Below is a small trained network, with its code and all its weights. Each question gives an input and a class and asks what happens when units are switched off, that is, made to give their printed mean instead of their output.

import numpy as np


def w(rows, s, z=0):
    codes = np.array(rows[::2]) - 128.0
    scale = np.full(codes.shape[1], s)
    scale[-1] = z or s
    return codes * scale


def f(y):
    return np.maximum(y, 0)


def log_softmax(a):
    a = a - a.max(-1, keepdims=True)
    return a - np.log(np.exp(a).sum(-1, keepdims=True))


def net(x, mask):
    res = np.array(x, float).reshape(1, 3) / 4 @ E
    y = f(res @ A[0][:, :-1].T + A[0][:, -1])
    res = res + np.where(mask, y, B[0][:, -1]) @ B[0][:, :-1]
    return log_softmax(res[-1] @ U[:, :-1].T + U[:, -1])


A, B = {}, {}
E = w([
[147,49,59,72,171,108,190,212,90],'x0',
[178,164,142,112,20,47,168,90,157],'x1',
[249,200,141,69,133,62,14,179,200],'x2',
],0.013)
A[0] = w([
[86,161,169,134,126,142,76,103,132,77],'neuron 1',
[113,103,232,186,131,111,74,73,127,109],'neuron 2',
[73,191,113,167,64,191,75,55,182,100],'neuron 3',
[64,111,145,145,239,180,34,137,134,89],'neuron 4',
[127,113,148,135,68,77,153,97,140,77],'neuron 5',
[153,143,138,101,10,66,207,100,149,97],'neuron 6',
[155,83,67,68,151,93,226,214,142,96],'neuron 7',
[45,96,132,171,81,134,188,72,131,93],'neuron 8',
[90,103,133,117,120,132,165,125,127,71],'neuron 9',
[116,119,133,135,127,132,112,113,138,248],'neuron 10',
[64,144,140,128,102,169,193,97,139,80],'neuron 11',
[105,186,200,142,124,150,74,59,123,112],'neuron 12',
[169,162,135,97,122,87,13,163,171,76],'neuron 13',
[134,147,130,136,98,93,167,116,124,71],'neuron 14',
],0.013,0.015)
B[0] = w([
[150,89,89,137,116,108,107,132,131,171],'neuron 1',
[117,80,141,119,97,121,150,149,106,198],'neuron 2',
[120,86,110,135,111,72,117,124,135,227],'neuron 3',
[121,123,76,138,100,213,126,119,165,220],'neuron 4',
[130,120,101,143,140,179,99,142,139,172],'neuron 5',
[95,132,82,126,120,199,131,138,161,235],'neuron 6',
[100,76,127,129,107,64,111,134,121,238],'neuron 7',
[178,139,164,145,162,131,125,84,103,217],'neuron 8',
[219,124,119,121,121,114,98,127,145,154],'neuron 9',
[67,253,191,99,114,74,156,168,144,217],'neuron 10',
[196,129,135,122,168,139,125,125,106,183],'neuron 11',
[105,93,110,101,142,93,123,156,124,221],'neuron 12',
[194,131,165,150,168,145,143,81,86,252],'neuron 13',
[123,98,115,151,119,171,96,124,124,151],'neuron 14',
],0.026,0.02)
U = w([
[119,2,123,125,92,17,113,168,92,102],'0',
[214,124,192,156,161,121,134,99,64,35],'1',
[110,106,68,151,97,220,116,154,166,136],'2',
[75,237,216,97,104,57,171,184,121,255],'3',
],0.01,0.0078)

Each question gives the input, the list of numbers given to net, and the class t.
The units are the neurons (one row each of A and B). Each row of codes is followed by its name. A weight is (code - 128) times the scale printed after its matrix; where a second scale follows, it is the last column's (A, B and U).
mask holds one flag per neuron, in row order. A switched-off neuron (its flag False) gives its mean, the last column of its row in B, instead of its output. The means were averaged over made-up inputs and are rounded, as every weight is.
A unit's drop is (log p(t) with every unit on - log p(t) with that unit switched off) / (log p(t) with every unit on - log p(t) with every unit switched off).
The circuit of an input: a set's keep is (log p(t) with only the set's units on - log p(t) with every unit switched off) / (log p(t) with every unit on - log p(t) with every unit switched off). Starting from the 12 units with the biggest drops (on a tie, the unit counted first), units are removed one at a time, each time the one whose removal leaves the highest keep (on an exact tie, the one counted first), for as long as the keep stays at least 0.8.
units of the circuit, in order: the units of the circuit, biggest drop first
top k neurons: the k neurons with the biggest drops, biggest first
drop of u: that unit's drop, to one decimal
input [3,7,5], class 2: units of the circuit, in order => (neuron 6)
input [1,8,-7], class 2: top 4 neurons => (neuron 6; neuron 13; neuron 5; neuron 14)
input [2,4,-3], class 2: top 2 neurons => (neuron 13; neuron 6)
input [5,5,6], class 1: top 2 neurons => (neuron 13; neuron 3)
input [-1,-3,-4], class 1: top 2 neurons => (neuron 6; neuron 8)
input [-1,3,3], class 3: top 2 neurons => (neuron 4; neuron 8)
input [-4,5,-5], class 1: top 3 neurons => (neuron 8; neuron 4; neuron 11)
input [-7,2,-8], class 1: top 3 neurons => (neuron 8; neuron 11; neuron 7)
input [-1,-1,3], class 3: top 2 neurons => (neuron 8; neuron 11)
input [5,6,-6], class 1: top 4 neurons => (neuron 8; neuron 4; neuron 11; neuron 3)
input [-6,-4,-6], class 0: top 3 neurons => (neuron 3; neuron 13; neuron 12)
input [-7,-3,7], class 0: top 2 neurons => (neuron 12; neuron 3)
input [-3,0,-1], class 3: top 2 neurons => (neuron 7; neuron 10)
input [5,-7,-3], class 2: units of the circuit, in order => (neuron 4)
input [-7,-7,-2], class 0: drop of neuron 2 => 2.1
input [-8,-5,-6], class 0: drop of neuron 3 => 1.2
input [2,2,6], class 1: drop of neuron 13 => 1.1
